Each row is shifted at random along 8 fixed directions that mean nothing.
Known rows, with every step that occurs
D-V-P-R-Y-Z: [  76  195 -112 -222  182   14  -71  297  150   63   68 -173  138   87
   -8  102  190  -36  -35  106  -61  124    9 -150   97 -102  202  130
   14  316 -128   84  273  131   22  118 -163 -470  -36 -546  -16  -30
  104]
Y-P-R-D-J: [  68  235 -145   77  176 -274   79  -48   45  -59   73 -114  -66 -380
  -38   68  114  -73   84  190  218  160   -2    9  179 -103  214  -54
  241  -27 -112  390  216  233  -71   61 -262  -72 -154 -427  141 -133
 -101]
Y-P-C-R-D: [ 186 -279  135   58   47  275   17   51   86 -186  200 -176   10  197
 -382  -79  423  -35  413 -200 -337   33  212 -105 -149 -188 -512  -94
   54  -41  181   22    1  273  -72  -61 -161 -134 -198 -247   52  229
  -40]
P-R-D-J: [  19  206  -61   58   49 -460  -37   95  -32   15  268 -142  -14 -290
 -107    0  -15  359  -92 -150  321  127   60  -79 -181   72  -54  -82
  113 -118  -67  207  270    5  149  296 -332  -11  -42 -414   98   25
   99]
Y-R-D-J: [ 103  146   45   66   24 -179  -13  113 -114  127  360  -15   17  -33
  -78  -55  -67  224   77  -13  101   58  192 -118 -163  -41 -226  -52
   50  -25  165  197  186   16  -17   50 -266  -85  -63 -214  -85    2
  -34]
Y-P-C-R-D-V-J: [ 226 -147  -72  241  144   11  -90   59  190 -150  333 -197    8 -112
 -178 -117  349   12  289    0   62   60  192   -2   53 -120 -195  144
  -33  -21   69  -46  140  345  -94  -82 -440 -328 -247 -322  239   62
   54]
Y-R-D-J-Z-V: [  19   75  134  247 -304 -188 -145  -21 -362  -54  157  111  288   79
  -35 -184  -65   56   77  -34  130   58  557 -203 -185  -76 -384  -27
   10  -32  219  277  124 -119  -18  -76 -460 -179   62 -212   54 -233
  -40]
C-R-D-J-V-P-Z-Y: [  18  -79 -246  302  -60   -3   18  -13  385 -365   -1  -62   61 -123
  -94  140  452  -99  204 -117 -254  281  685  -26  -36 -378 -421 -434
  -28  -78  -71 -147  -43  156  144   10 -391   58   95 -439  101  -95
  143]
Y-Z-V-P-C-R: [ 159   77   56  -56  237   76 -265   99  116  -25  239 -138  177  138
  -33 -203  322  351 -125 -258  102  128   97    3 -315   18  -75  313
  -90  114   49  -60  411  191  158  220 -476 -539 -251 -219   86  193
  284]
V-Z-P-C-Y-R-D: [-131   99   47  126 -269   -4  -54  -80  152 -263  301  198    6  -71
 -151 -210  223  239  182 -265   43    6  427   85 -198 -159 -606 -163
  -99   82   25  -85  197  139   12  107 -449   -9 -273   13  174 -138
  358]
Z-Y-R-D-J-V-P: [  92  357  -40  198 -114  -19    2  209 -214   -9   48  -39 -159  161
  -66   48  169  -11 -113    1   69  150  171  162   32  -60   56 -180
  278 -208   68  238  138  -50   26  450 -486 -252  302 -394  195  180
 -108]
D-J-R-Y-P: [  45  229   48  -20 -223   93   40  154  -58  159  195   -5  102  235
 -192   91 -138   29   56  -48 -183  -85  385 -275  -10 -253 -348 -272
  -35   45   75  126  -54  -67   -4  -43 -227   -8  121 -320 -144 -181
  -77]
R-D-J-Y-Z-P-C: [-215  -93  -20  363 -161 -196 -140 -235   93 -465  320   45   86 -104
  -54 -116   94  298  308 -482  -22  203  572 -122 -290 -178 -825 -126
 -381 -106   -7 -194  135  327  164   10 -428  155  -87 -125  184 -108
  249]
Z-Y-R-D-V-P: [  66  520 -224   87 -210 -134 -102   25   63  -58  384  327 -318 -241
  215 -143   42  426 -175  -73  334  -70  207  261  -85 -126 -170 -242
  -17   52  -41  -92  294   33   17  376 -566 -104 -119  202  213   86
  300]
V-Z-Y-C-R: [ 200  301    6 -118 -117  115  -21  135   67  -47  220  334 -157   90
  -39 -146  312  257 -184  -51  147  -80  -76  313 -106  -56  -30 -174
  176  326   74  283  292   13 -104  459 -440 -234 -236   50   20  216
  156]
C-Y-P-Z-V: [ 116 -174  -36  -52  132  283 -140   28  360  -63  117  -39   95   -7
   48  -34  458  -44  237  162 -247   58  153   10   94 -375 -114 -133
   -8  315   38  163   71  283  -94   -3    4  -95 -143  110 -194  105
  -21]
P-R-C-Y-Z-V: [ 137  267  -60  -90   86  -12 -164  -16   55 -166  238 -299   81   97
 -158  -83  399  261  112 -257    7   69  -45   90 -254  -68 -236   81
   15   51  -47  135  218  258  146  347 -268 -298 -149 -401  123  154
  285]
Z-Y-P-C-R-D-J-V: [ -29  -60 -107  316 -216   24  -13 -334   78 -358   14   66  334  -58
  -64   76  375 -349  365  -93 -223   75  865 -263    8 -399 -295 -251
 -216  170   70   43 -105  136   49 -443 -329   -3   81 -472  120 -431
  -15]
D-J-R-C-Y-P-Z: [ -43  342   41  -18   29 -194 -119 -195  108 -212  407 -108  253  -92
   11   55  115  218   56 -295   12    4  407 -239 -274 -341 -164  152
 -255  308 -105  154  225  212  298  -65 -274 -187 -213 -333   36 -174
  296]
Y-Z-V-J-D: [  75   59  -76  123   -2   11    3  249  144  -17  229 -265   -3   67
   48   84   59  -95  107  170 -176  258  164  199  303 -163 -267 -130
   70 -126  156 -102  -14  185   67  149 -274 -181  123 -336  -25  -48
 -140]
C-Y-P-Z-V-J-D: [  77   69  124  170 -180 -118 -262   27   53  -80  480   31  -34 -185
   86 -264  -88  431  -62  -74  246  -13  192  234  -99 -198 -505  -61
 -163   41  131 -137  256  165  103  342 -530 -128 -136  296  187  -15
  230]
V-Z-Y-R-D: [  89  383  -42 -150  -79 -128  -82  163   24  106  222  172 -155  -47
  135 -114   52  324 -115  119  258   13  -90  204 -105  -59 -174  -89
  202  208  147  237  360   31  -99  287 -363 -228 -193   26  -46   61
   59]
Z-P-C-R-Y: [  43 -272   -6  -49   77  408   74  111  263    3 -131 -189  202  363
 -325   19  601 -260  282  -92 -355   58  330 -249 -100 -160 -370 -246
   22  174  107   82  -45  161 -108 -124 -106  -98 -153 -432    9   50
  -20]
R-C-Y-P: [ 115  303  109   63 -208  142  -49   35  -91   21  331   39 -163  -59
 -456 -224   88  275   20 -135   88 -151  -36  181 -130 -209 -423 -171
   60 -209   11   61  285   84  -82  308 -426  -78 -122  -60   85  -64
  206]
C-Y-P-R-D: [  78  295  119   27  -86 -147 -147 -157 -117 -163  280 -161 -175 -226
 -250 -192   55  356   79 -307  272  -59  -61   62 -256  -30 -329   27
   30 -169  -41  115  334  212   84  381 -399  -95 -265  -40  376   15
  297]
C-Y-Z-V-J: [ 135  147 -348   -3  105    4  -23   68  513   38  299    3  -82 -350
  139   39  174   15  119  426   -5  105   77  284  445 -361  -45 -193
    3  222  -34  -15   74  271 -171   20 -287 -110 -228 -117  -96 -288
   95]
V-Z-P-C: [-234 -273  101  -41   74  140 -159   24  257 -107   98  228  185  227
   75 -100  400  -20   72   -4    6   57  329 -177   21  -60   14  115
 -166  526   39  109  187  173  -60 -121 -180 -212 -258  143   40   64
   34]
R-C-Y-P-Z: [ -71  -16   26   33    5  107  -60 -221  301 -304  271  -59  105 -178
 -172  -68  365  -21  313  -98 -167   27  322  -63   30 -436 -364  -18
 -257  201  -98  -14  178  371   23 -197 -145  -22 -301 -139   36 -277
  270]
V-J-R-Y-P: [ 267  350 -172 -136   63   97  112  245  182  135  212 -172 -383   27
   -3  139   47   58   21  322  -16  -14 -347  241  388 -271  -41 -229
  244   56   17  290   16  282 -236  289 -242 -142 -151 -189   55  152
 -202]
J-Y-R-D-V-Z: [ 133 -170 -281  410   18   28  -45  -35  368 -486  101 -135   53 -186
 -221   34  348 -184  477   99 -113  335  315 -140  190 -275 -323   -3
 -174 -211   -6 -140    3  428 -123 -235 -341 -154 -167 -353  309 -289
  131]
Z-V-J-D-R: [ 114   -2  124  227 -254  -53  -64  104 -225 -106  177  118   42  210
 -112  -93  -25  -79   13  -27   91   22  389 -138  -52   84 -237 -122
   79  -42  164  181  -10 -116  -47  155 -471 -187  -31 -105  369   30
  -40]
D-J-V-Z-Y-C-R: [ 143  162 -268  295 -120   16   -7 -149  322 -356  173  136   84 -146
  -85    6  378   50  127 -112  -31  161  471  131   -5 -274 -276 -271
 -188   63  -32  -77   58  197   53    2 -533  -10 -108 -284  116 -277
  247]
D-Y-Z-P: [ -24  195   59  -47   38  135 -157  200  -17  216   40  226  144  141
   80  -70  -75   47 -117   35  -20   91  250 -157 -206  -55  -75  -63
   -7  210   87  167  392  -79  -54   76 -250 -250  -51   21 -258  -73
    1]
J-V-Z-Y-C-R: [  64  179 -142  -50 -143  102  -72 -134  204  -80   21  397  328 -104
  169  -58  280 -167  -82  239   56  -12  488  -71   64 -298  192  -95
 -222  650   88  154  217  -24 -127 -288 -396 -306 -281 -125  -24 -536
  144]
C-Y-R-D-V-J: [  -7  283   99    7 -218  -83  -62   86 -104   58  498  -57   95  134
  -41   -6  104   15   94 -173   25 -169  459 -134  -28  -50  -35   97
  -56  260  123   82   58 -108  140   84 -305 -310   54 -321  112  -39
  156]
C-R-D-V-Z-P-Y: [  54  -20 -206   42 -146  -65  -66  296  375   43  131  176  144 -115
  -66  -59  281  293  -69  -82   32   84  377  -24 -267  -97 -303 -423
   -4  222  -54 -119  182  -39   66  182 -377  -45 -104  -27  -94   61
  180]
C-R-D-V-J: [ 198  -61  -37  149   -4  -55  -56  226   41  103  283 -126  105  -24
 -239  -48  147  -42   95  103   73   -8  332 -173  -25  -20  -67   10
   65    6  140   15  111  -38  -73  -60 -425 -354  -89 -427  107  -45
    2]
J-Z-P-Y: [  18 -285   18  151 -137  181  -10  110  128 -208  -47  184 -218   84
  -60  -75  303   53  149  -16 -103  156   52  106   92 -199 -436 -462
   31   25   23  238    9  243 -195  333 -174  187 -105  414  182  217
  -66]
Y-Z-P-C-R-D-V: [ 150  172 -407  124   56 -173  -48  131  454  -66  248   47  162 -498
   85  -14  178  297   15   14   -8  205  353   33 -256 -267 -366 -296
  -70   40  -77 -274  339  148   73 -100 -417 -122 -230 -343 -257 -164
  192]
C-R-Y-P-Z: [  19   22  440 -271 -277   85 -141   92 -285   98  182  274  162  229
 -123 -233   59   87 -147  -37   52 -283  183 -190 -195  -99 -104  -12
   40  544  113  429  357 -158 -127  102 -230 -321 -101  -11 -107   62
    8]
R-C-Y-P-Z-V-J: [ 159  -64  -32  -69  133  -24 -271   57  278   67  547   25   11  -99
   92 -287  219  468   72  130  223 -120   43  151  -93 -248 -299   89
 -189  458   96   39  259  301 -130   93 -375 -262 -425  235   11  132
  202]

Rows
[ 142  -17 -194  352  -13 -152  -88  206  171 -144  167 -203  -21 -172
 -145  -94  261  270  -14 -220  197  223  174   37 -214  -26 -319 -138
   23 -287   54  -24  200  139   44  365 -618 -184  -35 -394  292  143
  118] | Z-P-C-R-D-V-J-Y
[  75   47 -480  -30  172  -62   74  138  750 -138  375 -233  190 -162
  220  234  448    4  339  -51 -412  261  519   73  215 -392 -317 -244
 -147  335  -28 -271 -147  278  186 -210 -135  -37  -93 -665 -284 -126
  158] | P-C-R-D-Y-Z-V-J
[ -16  -91   39  285    8  -51  -70   25  121 -160  259 -243  311  207
 -379  -95  325  202  315 -530  -89  188  627 -200 -496   31 -670  -10
 -193  -96   55 -204   88  196  278   26 -450  -49 -124 -419  125   12
  255] | V-Z-P-Y-C-R-D-J
[  16  103 -160   92 -112  -11   13  -37  228 -243  105 -168  228    6
  -82   42  461  -38  207 -180 -174  171  444    9 -143 -176 -273 -188
 -154  199    7  -87   65  199  158  -37 -326 -124 -154 -437  104 -112
  108] | J-V-Z-P-Y-C-R-D
[ -63  389  -35 -137  230   12  -27  -42  233  -10  168 -127   85    4
  391   63  332  -34  -37  -14   69  153   85   99  130 -208  252  279
   -3  478   41  357  268  285  124  120 -240 -386 -287 -126  105  -85
  107] | V-J-Z-P-C-Y-R
[ -23 -157 -110  200  -57 -183 -157   33   46  -82  144   57  231  -77
  -39  -96    9  202   52 -117  147  130  585 -373 -204 -114 -210 -126
 -223   78   74   15   13  -15   39   38 -421  -64  -36 -161  261 -165
  162] | Z-V-P-R-D-J-Y
[  62  -11   -3  106   -8 -130 -119   38   36 -115  396   61  264   64
 -108  -98  171  231  130 -234  -42   39  603 -153 -320 -119 -357    8
  -88  198   62 -103  125   59  153  -34 -468 -273  -98 -391    7   60
  187] | Y-Z-V-P-C-R-D-J
[-131  -45   88  -79 -217  110  -66  101  -97 -210  161   98  219  409
 -148 -129  247   34   54 -270 -165    6  536 -233 -100  -95 -212  -57
 -197  297   28   83  -26  -31   32  103 -308 -262   14 -337  193  -14
  203] | J-Y-Z-V-P-R-C
[   3 -182   11  334  -81   21  -44  141   57 -361   98   81  -52   83
 -179 -116  145   32  247 -182  -51  237  314    2  -64 -107 -609 -157
   -7 -183   30   74  110  239 -169  155 -485  -84 -167 -284  262   42
  110] | V-J-R-D-Y-Z-P-C
[  45 -156  -93   89  -49   70  -99  -65  185 -209  190  -13   94   28
  130 -129  238   87  357  -40 -129  162  460  -92    4 -304 -549  -97
 -293  196  140 -100  -37  328  -46 -164 -234  -54 -296  148  216 -152
  166] | J-Z-V-P-Y-R-D
[ -34  186 -127   37 -107  -34  -60   83  275 -138  228  -46  142  -67
   30    9  301  182   94 -109 -101  145  325   68 -147 -254 -305 -146
  -74  186   42  -73  176  121  131   78 -316 -163  -89 -254  -37  -81
  164] | J-V-Z-P-C-Y-R-D
[  96  -62   88   50 -152  191 -161  132   98  -62  -77  252  273   84
 -124 -168  327  -10 -140   27   24   56  302  -32  -59 -186  -39  -63
   18  240   98  162  303  -48 -100    8 -480 -373  -16 -186  -43 -191
   55] | J-V-Z-Y-P-C-R
[ 183 -103   60   57   61  126  -83  478   -1   64  132 -216  231  432
 -224  -65  242   58   49  -62 -149  146  225 -168 -150 -114 -260    5
   96    1  146  272   54    4  -79  126 -310 -368   29 -586  -79  209
  -60] | D-Y-P-Z-V-J-R-C
